Here is a tiny trained network, its code and every weight. The questions are about switching its units off for an input and a class, where a switched-off unit gives its printed mean instead of its output.

import numpy as np


def w(rows, s, z=0):
    codes = np.array(rows[::2]) - 128.0
    scale = np.full(codes.shape[1], s)
    scale[-1] = z or s
    return codes * scale


def f(y):
    return np.maximum(y, 0)


def log_softmax(a):
    a = a - a.max(-1, keepdims=True)
    return a - np.log(np.exp(a).sum(-1, keepdims=True))


def net(x, mask):
    res = np.array(x, float).reshape(1, 3) / 4 @ E
    y = f(res @ A[0][:, :-1].T + A[0][:, -1])
    res = res + np.where(mask, y, B[0][:, -1]) @ B[0][:, :-1]
    return log_softmax(res[-1] @ U[:, :-1].T + U[:, -1])


A, B = {}, {}
E = w([
[116,121,239,152,130,139,93,92],'x0',
[126,125,168,25,125,154,149,131],'x1',
[117,131,127,103,127,10,116,129],'x2',
],0.011)
A[0] = w([
[122,127,213,170,130,105,111,116,12],'N0',
[147,135,172,142,127,155,123,129,124],'N1',
[140,119,114,130,137,113,128,123,137],'N2',
[142,129,131,184,130,123,136,126,79],'N3',
[132,128,97,104,132,150,123,120,50],'N4',
[117,125,117,142,117,108,122,126,126],'N5',
[131,121,155,114,141,172,123,128,106],'N6',
[126,127,133,21,129,138,141,122,94],'N7',
[131,123,137,47,127,128,145,134,35],'N8',
[131,131,86,176,128,252,136,132,73],'N9',
[127,139,105,146,129,102,123,131,165],'N10',
[127,123,156,130,129,161,141,134,104],'N11',
[131,128,60,98,130,143,141,131,213],'N12',
[131,128,188,158,122,110,117,107,55],'N13',
[131,122,105,153,129,191,129,129,68],'N14',
[117,122,120,196,124,128,116,123,78],'N15',
[122,124,201,161,128,115,107,113,145],'N16',
[129,133,174,147,133,121,112,123,145],'N17',
[130,125,120,230,130,123,123,131,254],'N18',
[124,132,128,78,131,132,121,130,81],'N19',
[128,131,95,116,126,93,139,136,160],'N20',
[121,125,226,81,125,215,124,120,105],'N21',
[133,127,95,143,129,163,139,122,80],'N22',
[122,126,170,152,137,113,109,122,57],'N23',
[129,131,105,154,133,218,132,125,233],'N24',
[125,127,151,105,120,61,121,128,73],'N25',
[143,137,131,192,126,124,134,129,84],'N26',
[136,126,128,169,132,135,119,123,106],'N27',
[131,129,128,150,139,119,128,152,114],'N28',
[132,127,90,151,128,84,135,134,133],'N29',
[126,128,232,176,132,104,113,121,102],'N30',
[120,122,114,143,137,100,122,119,134],'N31',
[129,131,54,85,127,157,143,145,39],'N32',
[133,122,106,156,124,210,136,132,218],'N33',
[118,128,120,221,129,127,112,130,65],'N34',
[131,132,140,93,134,105,125,132,96],'N35',
[132,122,121,148,130,107,124,122,144],'N36',
],0.024,0.01)
B[0] = w([
[122,133,111,138,128,143,93,207,186],'N0',
[126,130,119,130,118,132,117,87,173],'N1',
[124,126,127,134,106,124,114,115,148],'N2',
[138,128,148,134,130,133,164,118,159],'N3',
[130,122,129,125,122,114,154,126,141],'N4',
[131,134,128,134,117,129,110,105,152],'N5',
[127,130,121,128,116,128,124,81,169],'N6',
[134,116,148,129,139,109,158,207,210],'N7',
[121,133,121,122,124,126,108,189,176],'N8',
[124,144,113,134,126,143,84,214,235],'N9',
[125,133,109,127,131,140,110,95,175],'N10',
[124,117,123,126,134,135,130,98,159],'N11',
[116,140,118,138,117,142,88,157,219],'N12',
[129,142,126,117,134,143,111,182,173],'N13',
[137,136,129,125,125,140,83,158,175],'N14',
[123,106,135,126,132,113,168,125,173],'N15',
[138,124,144,126,132,113,175,111,209],'N16',
[118,115,126,125,134,113,147,110,179],'N17',
[125,150,98,131,123,166,54,176,251],'N18',
[141,149,140,126,116,132,129,157,156],'N19',
[123,122,114,140,135,150,99,96,187],'N20',
[120,133,103,134,130,146,118,3,245],'N21',
[121,132,122,128,131,138,112,148,159],'N22',
[122,137,120,125,119,132,111,167,158],'N23',
[143,116,163,112,129,99,190,125,242],'N24',
[132,127,143,127,120,125,167,179,184],'N25',
[138,129,140,114,135,103,150,118,167],'N26',
[134,122,145,122,120,121,148,132,158],'N27',
[114,124,128,142,138,137,138,121,143],'N28',
[129,147,121,116,134,141,91,83,187],'N29',
[140,114,158,125,127,99,154,186,222],'N30',
[122,122,115,134,129,140,114,107,162],'N31',
[143,114,159,124,130,105,189,136,184],'N32',
[126,106,146,128,141,93,185,140,232],'N33',
[129,114,147,122,124,101,175,124,190],'N34',
[130,121,135,135,132,113,142,155,157],'N35',
[122,132,123,126,132,135,112,107,159],'N36',
],0.051,0.018)
U = w([
[153,150,135,168,101,131,90,226,245],'0',
[179,76,195,144,124,60,240,161,5],'1',
[137,130,90,171,112,162,100,2,164],'2',
],0.0084,0.0025)

Each question gives the input, the list of numbers given to net, and the class t.
The units are the neurons (one row each of A and B). Each row of codes is followed by its name. A weight is (code - 128) times the scale printed after its matrix; where a second scale follows, it is the last column's (A, B and U).
mask holds one flag per neuron, in row order. A switched-off neuron (its flag False) gives its mean, the last column of its row in B, instead of its output. The means were averaged over made-up inputs and are rounded, as every weight is.
A unit's drop is (log p(t) with every unit on - log p(t) with that unit switched off) / (log p(t) with every unit on - log p(t) with every unit switched off).
The circuit of an input: a set's keep is (log p(t) with only the set's units on - log p(t) with every unit switched off) / (log p(t) with every unit on - log p(t) with every unit switched off). Starting from the 12 units with the biggest drops (on a tie, the unit counted first), units are removed one at a time, each time the one whose removal leaves the highest keep (on an exact tie, the one counted first), for as long as the keep stays at least 0.8.
circuit, biggest first: the units of the circuit, biggest drop first
most important unit: the unit with the biggest drop
k most important neurons: the k neurons with the biggest drops, biggest first
drop when u is switched off: that unit's drop, to one decimal
input [7,-5,-7], class 1: most important unit : N24
input [-2,1,-1], class 1: 4 most important neurons : (N18; N9; N0; N21)
input [0,5,-8], class 1: 3 most important neurons : (N24; N33; N7)
input [-6,1,-6], class 1: 3 most important neurons : (N24; N33; N32)
input [-5,8,6], class 0: 2 most important neurons : (N8; N24)
input [7,-1,-7], class 1: 2 most important neurons : (N30; N24)
input [-6,8,-2], class 1: 2 most important neurons : (N32; N18)
input [1,-5,-6], class 1: 2 most important neurons : (N24; N33)
input [-5,3,-1], class 1: 2 most important neurons : (N18; N32)
input [-4,2,-7], class 1: 3 most important neurons : (N24; N33; N18)
input [8,-7,-3], class 1: 2 most important neurons : (N34; N16)
input [-2,8,8], class 0: 3 most important neurons : (N8; N24; N33)
input [-6,0,1], class 2: 2 most important neurons : (N9; N30)
input [7,8,-1], class 2: circuit, biggest first : (N21)
input [-5,6,8], class 0: drop when N20 is switched off : 0.0
input [0,-5,4], class 2: drop when N9 is switched off : 0.1
input [0,-8,4], class 2: drop when N9 is switched off : 0.1
